Below are the code and all the weights of a small trained network. Each question names an input and a target symbol and asks about switching units off, where a switched-off unit gives its printed mean instead of its output.

import numpy as np


def w(rows, s, z=0):
    codes = np.array(rows[::2]) - 128.0
    scale = np.full(codes.shape[1], s)
    scale[-1] = z or s
    return codes * scale


def f(y):
    return np.maximum(y, 0)


def softmax(a):
    e = np.exp(a - a.max(-1, keepdims=True))
    return e / e.sum(-1, keepdims=True)


def log_softmax(a):
    a = a - a.max(-1, keepdims=True)
    return a - np.log(np.exp(a).sum(-1, keepdims=True))


def net(x, mask):
    ids = ['αβγζθπστφψω'.index(c) for c in x.split()]
    T = len(ids)
    res = E[ids] + P[:T]
    q, k, v = (res @ M[0].T for M in (Q, K, V))
    z = softmax(np.where(np.tri(T) > 0, q @ k.T / 2**0.5, -1e9)) @ v
    res = res + np.where(mask[0], z, O[0][:, -1]) @ O[0][:, :-1]
    y = f(res @ A[0][:, :-1].T + A[0][:, -1])
    res = res + np.where(mask[1:9], y, B[0][:, -1]) @ B[0][:, :-1]
    return log_softmax(res[-1] @ U[:, :-1].T + U[:, -1])


Q, K, V, O, A, B = {}, {}, {}, {}, {}, {}
E = w([
[112,135,7,52,99],'α',
[142,94,109,233,165],'β',
[30,59,181,183,106],'γ',
[29,115,170,194,173],'ζ',
[163,158,89,106,181],'θ',
[57,66,99,74,204],'π',
[165,82,106,88,61],'σ',
[87,69,103,215,112],'τ',
[177,146,195,53,134],'φ',
[165,47,133,111,97],'ψ',
[81,87,249,164,79],'ω',
],0.017)
P = w([
[215,33,119,141,171],'0',
[214,26,102,124,159],'1',
[201,20,101,104,156],'2',
[196,29,79,77,165],'3',
[186,15,99,62,161],'4',
[189,1,97,65,159],'5',
],0.0035)
Q[0] = w([
[87,235,117,189,94],'H0',
[171,228,111,154,4],'H0',
],0.013)
K[0] = w([
[108,197,143,219,159],'H0',
[202,211,212,246,99],'H0',
],0.014)
V[0] = w([
[107,80,165,80,255],'H0',
[183,122,159,176,158],'H0',
],0.0098)
O[0] = w([
[127,110,219,2,250,254],'H0',
[255,44,209,174,168,52],'H0',
],0.0059,0.005)
A[0] = w([
[180,181,101,1,51,60],'N0',
[152,32,181,27,42,160],'N1',
[129,240,80,115,145,4],'N2',
[231,181,84,77,146,223],'N3',
[80,241,127,165,188,120],'N4',
[172,27,26,103,121,211],'N5',
[206,105,194,234,145,151],'N6',
[99,174,195,95,4,111],'N7',
],0.0096,0.0021)
B[0] = w([
[50,125,141,155,239,196],'N0',
[119,189,62,76,24,251],'N1',
[165,132,212,86,61,151],'N2',
[134,170,244,178,145,185],'N3',
[103,170,159,185,57,136],'N4',
[194,158,112,222,170,226],'N5',
[122,4,105,62,141,174],'N6',
[167,198,35,174,78,169],'N7',
],0.012,0.011)
U = w([
[76,73,80,152,138,125],'α',
[225,167,18,113,115,211],'β',
[94,200,88,7,149,205],'γ',
[150,183,51,144,221,3],'ζ',
[57,59,90,86,58,144],'θ',
[195,179,197,83,102,123],'π',
[132,65,41,134,154,63],'σ',
[2,79,115,131,116,115],'τ',
[173,138,71,84,27,156],'φ',
[67,219,32,182,131,241],'ψ',
[134,97,2,19,205,42],'ω',
],0.0062,0.0024)

Each question gives the input, a string of symbols that net reads in full, and the target symbol t.
The units are the heads (2 rows each of Q, K, V and O) and the neurons (one row each of A and B). Each row of codes is followed by its name. A weight is (code - 128) times the scale printed after its matrix; where a second scale follows, it is the last column's (O, A, B and U).
mask holds one flag per unit, heads first, then neurons. A switched-off unit (its flag False) gives its mean, the last column of its rows in O or B, instead of its output. The means were averaged over made-up inputs and are rounded, as every weight is.
A unit's drop is (log p(t) with every unit on - log p(t) with that unit switched off) / (log p(t) with every unit on - log p(t) with every unit switched off).
The circuit of an input: a set's keep is (log p(t) with only the set's units on - log p(t) with every unit switched off) / (log p(t) with every unit on - log p(t) with every unit switched off). Starting from all 9 units, units are removed one at a time, each time the one whose removal leaves the highest keep (on an exact tie, the one counted first), for as long as the keep stays at least 0.8.
units of the circuit, in order: the units of the circuit, biggest drop first
most important unit: the unit with the biggest drop
k most important neurons: the k neurons with the biggest drops, biggest first
drop when u is switched off: that unit's drop, to one decimal
input β ψ ω, target θ: units of the circuit, in order	[N6 N5]
input ω γ ω α α, target ψ: most important unit	N0
input θ ζ α θ, target π: units of the circuit, in order	[N2 N3]
input ω α φ, target ψ: units of the circuit, in order	[H0 N0]
input θ θ φ ω, target φ: units of the circuit, in order	[N1 N0]
input θ ω ψ γ π ψ, target γ: units of the circuit, in order	[H0 N1]
input π ω ω ζ π γ, target γ: units of the circuit, in order	[H0 N1]
input ψ ω ψ β, target σ: 2 most important neurons	[N6 N1]
input ψ θ γ, target θ: units of the circuit, in order	[N5 H0 N0 N6]
input τ α θ ψ, target ψ: units of the circuit, in order	[H0 N6]
input ω ω α ω, target φ: 3 most important neurons	[N0 N5 N7]
input θ ω ω ω π φ, target γ: 3 most important neurons	[N1 N0 N5]
input π φ φ, target γ: drop when N5 is switched off	0.2
input ψ θ ω, target θ: drop when N5 is switched off	0.6
input α τ α, target ψ: drop when H0 is switched off	0.2
input π α τ ζ, target τ: drop when N4 is switched off	0.3
